Below is a small trained network, with its code and all its weights. Each question gives an input and a class and asks what happens when units are switched off, that is, made to give their printed mean instead of their output.

import numpy as np


def w(rows, s, z=0):
    codes = np.array(rows[::2]) - 128.0
    scale = np.full(codes.shape[1], s)
    scale[-1] = z or s
    return codes * scale


def norm(h):
    return h / np.sqrt((h * h).mean(-1, keepdims=True) + 1e-5)


def f(y):
    return np.maximum(y, 0)


def log_softmax(a):
    a = a - a.max(-1, keepdims=True)
    return a - np.log(np.exp(a).sum(-1, keepdims=True))


def net(x, mask):
    res = np.array(x, float).reshape(1, 8) / 4 @ E
    u = 0
    for l in range(4):
        y = f(norm(res) @ A[l][:, :-1].T + A[l][:, -1])
        res = res + np.where(mask[u : u + 5], y, B[l][:, -1]) @ B[l][:, :-1]
        u += 5
    return log_softmax(norm(res)[-1] @ U[:, :-1].T + U[:, -1])


A, B = {}, {}
E = w([
[168,141,151,107,119,143],'x0',
[30,117,130,153,3,179],'x1',
[108,160,220,132,156,186],'x2',
[73,143,143,164,165,108],'x3',
[62,183,40,74,138,168],'x4',
[121,51,158,198,138,132],'x5',
[107,92,195,171,107,110],'x6',
[97,127,116,147,106,72],'x7',
],0.0034)
A[0] = w([
[187,77,143,143,96,31,63],'L0N0',
[82,106,167,172,64,98,76],'L0N1',
[166,93,168,144,64,213,57],'L0N2',
[193,152,118,73,45,108,135],'L0N3',
[123,130,8,123,108,122,4],'L0N4',
],0.013,0.0023)
B[0] = w([
[175,81,113,224,160,127,254],'L0N0',
[65,151,163,115,109,80,228],'L0N1',
[128,40,210,110,140,76,214],'L0N2',
[126,186,107,13,102,143,209],'L0N3',
[91,50,66,181,94,250,223],'L0N4',
],0.012,0.0065)
A[1] = w([
[84,177,140,162,82,60,26],'L1N0',
[200,164,189,136,202,154,189],'L1N1',
[33,170,164,182,79,51,12],'L1N2',
[119,140,1,132,153,165,85],'L1N3',
[95,192,186,150,45,217,87],'L1N4',
],0.0093,0.0011)
B[1] = w([
[93,75,163,99,153,94,178],'L1N0',
[66,174,28,103,171,71,229],'L1N1',
[100,80,254,50,110,143,232],'L1N2',
[38,77,72,166,86,128,254],'L1N3',
[145,116,12,123,209,50,195],'L1N4',
],0.0072,0.005)
A[2] = w([
[165,224,159,106,148,215,94],'L2N0',
[192,136,172,219,133,180,68],'L2N1',
[115,165,248,161,100,210,10],'L2N2',
[170,189,199,169,98,215,34],'L2N3',
[191,209,192,125,79,166,32],'L2N4',
],0.011,0.0013)
B[2] = w([
[201,156,77,117,3,108,155],'L2N0',
[211,71,167,201,114,142,251],'L2N1',
[91,135,85,9,31,80,236],'L2N2',
[42,74,85,102,188,117,128],'L2N3',
[162,161,208,168,187,130,136],'L2N4',
],0.0068,0.0022)
A[3] = w([
[137,224,201,168,143,157,4],'L3N0',
[72,165,132,172,119,242,31],'L3N1',
[137,224,209,195,108,215,12],'L3N2',
[136,171,111,172,66,245,13],'L3N3',
[148,188,159,194,75,179,3],'L3N4',
],0.011,0.00064)
B[3] = w([
[64,115,94,93,146,59,128],'L3N0',
[180,116,3,22,41,191,254],'L3N1',
[232,118,142,102,50,70,128],'L3N2',
[12,106,79,162,32,150,250],'L3N3',
[177,119,79,114,82,46,134],'L3N4',
],0.0058,0.0034)
U = w([
[207,62,154,248,173,97,170],'0',
[82,99,21,118,55,219,198],'1',
[159,223,173,181,111,192,6],'2',
[59,72,254,84,99,81,175],'3',
[210,162,169,118,156,145,32],'4',
[167,200,189,173,113,180,2],'5',
[121,207,67,122,218,80,148],'6',
[207,230,125,61,94,148,82],'7',
],0.0096,0.0061)

Each question gives the input, the list of numbers given to net, and the class t.
The units are the neurons (one row each of A and B). Each row of codes is followed by its name. A weight is (code - 128) times the scale printed after its matrix; where a second scale follows, it is the last column's (A, B and U).
mask holds one flag per neuron, layer by layer. A switched-off neuron (its flag False) gives its mean, the last column of its row in B, instead of its output. The means were averaged over made-up inputs and are rounded, as every weight is.
A unit's drop is (log p(t) with every unit on - log p(t) with that unit switched off) / (log p(t) with every unit on - log p(t) with every unit switched off).
The circuit of an input: a set's keep is (log p(t) with only the set's units on - log p(t) with every unit switched off) / (log p(t) with every unit on - log p(t) with every unit switched off). Starting from the 12 units with the biggest drops (on a tie, the unit counted first), units are removed one at a time, each time the one whose removal leaves the highest keep (on an exact tie, the one counted first), for as long as the keep stays at least 0.8.
units of the circuit, in order: the units of the circuit, biggest drop first
most important unit: the unit with the biggest drop
top k neurons: the k neurons with the biggest drops, biggest first
top k neurons in layer l: the k neurons of layer l with the biggest drops, biggest first
drop when u is switched off: that unit's drop, to one decimal
input [8,2,5,0,7,-5,4,-3], class 6: most important unit -> L1N4
input [-1,-4,3,1,2,5,-8,-8], class 6: units of the circuit, in order -> [L0N4; L1N1]
input [7,-4,5,6,1,6,3,-8], class 6: units of the circuit, in order -> [L1N1; L0N4]
input [8,-5,3,5,0,-8,-1,-7], class 7: top 2 neurons in layer 0 -> [L0N4; L0N0]
input [7,2,-2,6,4,-3,5,-6], class 6: units of the circuit, in order -> [L0N2; L1N4; L0N4; L1N3]
input [-7,-5,4,4,-5,-4,8,-2], class 0: top 3 neurons -> [L0N3; L0N0; L0N1]
input [-7,-4,1,-5,-2,0,0,-4], class 6: units of the circuit, in order -> [L1N1; L0N4]
input [-8,-4,-5,5,-2,5,-3,-7], class 0: top 2 neurons -> [L0N3; L0N4]
input [3,1,4,7,0,3,-2,-5], class 3: top 3 neurons -> [L0N0; L0N4; L0N2]
input [-6,1,0,-6,-3,0,-1,2], class 0: top 2 neurons -> [L0N0; L1N2]
input [-2,0,-3,-3,-3,2,-3,-3], class 0: top 2 neurons -> [L0N0; L0N2]
input [-5,-3,5,0,-5,5,1,-7], class 0: top 3 neurons -> [L0N1; L0N3; L1N2]
input [7,-5,4,-1,1,-7,0,-3], class 7: top 3 neurons in layer 0 -> [L0N4; L0N0; L0N3]
input [-4,8,-6,6,-4,7,-1,5], class 3: top 2 neurons -> [L0N1; L1N2]
input [-8,3,1,3,4,-7,8,-1], class 3: most important unit -> L1N2
input [-1,-1,-3,-6,0,1,7,-1], class 0: drop when L0N0 is switched off -> 1.6
input [6,6,-4,1,-2,7,-3,-8], class 3: drop when L1N3 is switched off -> 0.0
input [4,-6,6,-1,-4,4,3,6], class 0: drop when L0N0 is switched off -> 0.1
